Questions about the grid below.
1) What is the entry directly below the largest entry?
2) What is the entry just right of the centre entry?
3) What is the largest entry in the last column?
4) What is the smallest entry?
5) What is the entry just right of the smallest entry?
6) What is the entry directly above the largest entry?
7) What is the entry just left of the smallest entry?
8) What is the 1st entry, reading row by row?
[[ 4.06  1.04 -1.52  3.28 -3.03  0.04 -3.03]
 [-3.65 -1.58 -3.64  2.44  2.29 -1.87  3.40]
 [-1.09 -0.12  4.11 -5.14  0.46  1.26 -0.60]
 [-4.57 -2.04 -2.95 -1.64  2.39 -0.86  1.76]
 [-2.32 -1.52 -6.70  1.04  0.68 -1.82  0.68]
 [ 1.05 -0.13 -0.66 -5.08 -3.19  0.14 -4.42]
 [ 4.23  1.16 -0.79 -1.77 -3.67  0.76 -4.57]
 [-3.63 -2.31 -5.37 -0.87  0.90 -1.52 -0.33]
 [-0.06  0.56  6.42 -2.22  1.58  1.31  1.70]
 [ 4.14  2.16  4.66  3.95 -0.60  1.17  0.61]
 [-0.02 -0.38 -0.34 -6.17 -2.70  1.02 -3.75]]
1) 4.66
2) -3.19
3) 3.40
4) -6.70
5) 1.04
6) -5.37
7) -1.52
8) 4.06

Read these off the array that follows. Counting starts at 1.
1) Which number is the entry just left of -1.74?
2) Which number is the entry in row 3 and column 1?
3) Which number is the entry just left of -4.11?
4) Which number is the bottom-right entry?
5) Which number is the entry at row 1, column 1?
6) Which number is the entry directly above -0.09?
7) Which number is the entry directly below 3.99?
8) Which number is the entry at row 1, column 3?
[[ 0.12  3.99  5.37  1.39  1.43  5.67  0.59 -1.74  0.28]
 [-3.93  4.32  4.46 -3.07 -3.19  3.55  0.22 -3.18 -3.81]
 [-4.23 -2.89 -4.11  3.58  3.37 -3.49 -3.04  5.51  4.20]
 [-2.86  3.46  3.89  1.47  2.43  4.60 -0.09 -0.15  1.63]]
1) 0.59
2) -4.23
3) -2.89
4) 1.63
5) 0.12
6) -3.04
7) 4.32
8) 5.37

W = [[0.14, 4.17, 3.76, -0.15, -3.95, 2.05, -1.34, -4.72, 5.33, 1.78, -0.87, -0.56, 0.45, -2.39, -3.46], [-1.78, 0.11, -2.29, -2.20, 2.17, 1.19, 2.12, 0.31, -2.57, 2.08, 0.81, 0.58, -0.01, -0.01, -0.15], [0.23, -0.85, -2.87, -3.59, 0.20, 1.19, 3.08, 0.07, 0.11, 3.27, 2.01, -0.63, -0.09, -3.03, -0.76]]
The entry just right of -3.59: 0.20
The entry at the centre -> 0.31
The entry just right of the largest entry -> 1.78
The entry just right of -1.78 is 0.11
Report the entry just right of the smallest entry.
A: 5.33
Report the entry just right of -3.95.
A: 2.05
The entry just left of the largest entry -> -4.72
Report the entry just right of 2.17.
A: 1.19
The 1st entry in reading order is 0.14
The entry just left of 3.27 -> 0.11
The 3rd largest entry -> 3.76
Report the second smallest entry.
A: -3.95
Report the entry just right of the centre entry.
A: -2.57
Report the entry just right of -2.20.
A: 2.17
The fourth entry in reading order -> -0.15

Read these off the table that follows.
1) Give the entry directly above -5.28.
2) Give the bottom-left entry.
3) Give the smallest entry in the last row.
4) Give the entry directly below -4.85.
5) Give the entry just right of -5.88.
6) Give the 3rd-last entry, reading row by row.
7) Give the last entry of the smallest entry's row.
8) Give the fourth entry, reading row by row.
array([[-5.88, -2.56, -1.23,  3.69],
       [-1.72, -2.49, -4.85,  2.43],
       [-6.58, -4.83, -0.50,  4.43],
       [-1.80, -1.03, -6.15,  2.00],
       [-1.44, -1.63, -5.71,  1.64],
       [ 3.38,  5.00,  4.86, -5.81],
       [ 3.51,  4.66,  4.98, -4.94],
       [-2.28, -2.13, -5.34,  2.26],
       [-3.44, -2.00, -3.46,  3.54],
       [ 0.62,  5.84,  1.72, -4.73],
       [ 2.05,  5.82,  3.94, -5.28]])
1) -4.73
2) 2.05
3) -5.28
4) -0.50
5) -2.56
6) 5.82
7) 4.43
8) 3.69

data =
[-0.07  5.19 -1.13 -4.80 -1.24 -5.48  1.19 -4.80 -4.21  1.87  2.51 -3.06
 -4.44]
The first entry?
A: -0.07
The second entry from the left -> 5.19
The third entry from the right is 2.51
The third entry from the left?
A: -1.13
The entry just left of the smallest entry?
A: -1.24
The last entry?
A: -4.44

Questions about the grid below.
1) What is the 1st entry, reading row by row?
2) What is the smallest entry in the last row?
3) What is the entry in the top-right corner?
4) What is the largest entry in the last column?
5) What is the entry just left of the centre entry?
6) What is the bottom-left entry?
7) What is the entry directly above the smallest entry?
8) What is the third entry on the diagonal from the top-right corner?
[[4 4 5 5 4 2 6 2 3 3 4 4 6 2 3]
 [5 3 3 6 4 4 7 2 3 3 3 4 7 1 4]
 [4 3 5 4 6 4 6 3 2 3 4 3 6 3 5]]
1) 4
2) 2
3) 3
4) 5
5) 7
6) 4
7) 2
8) 6
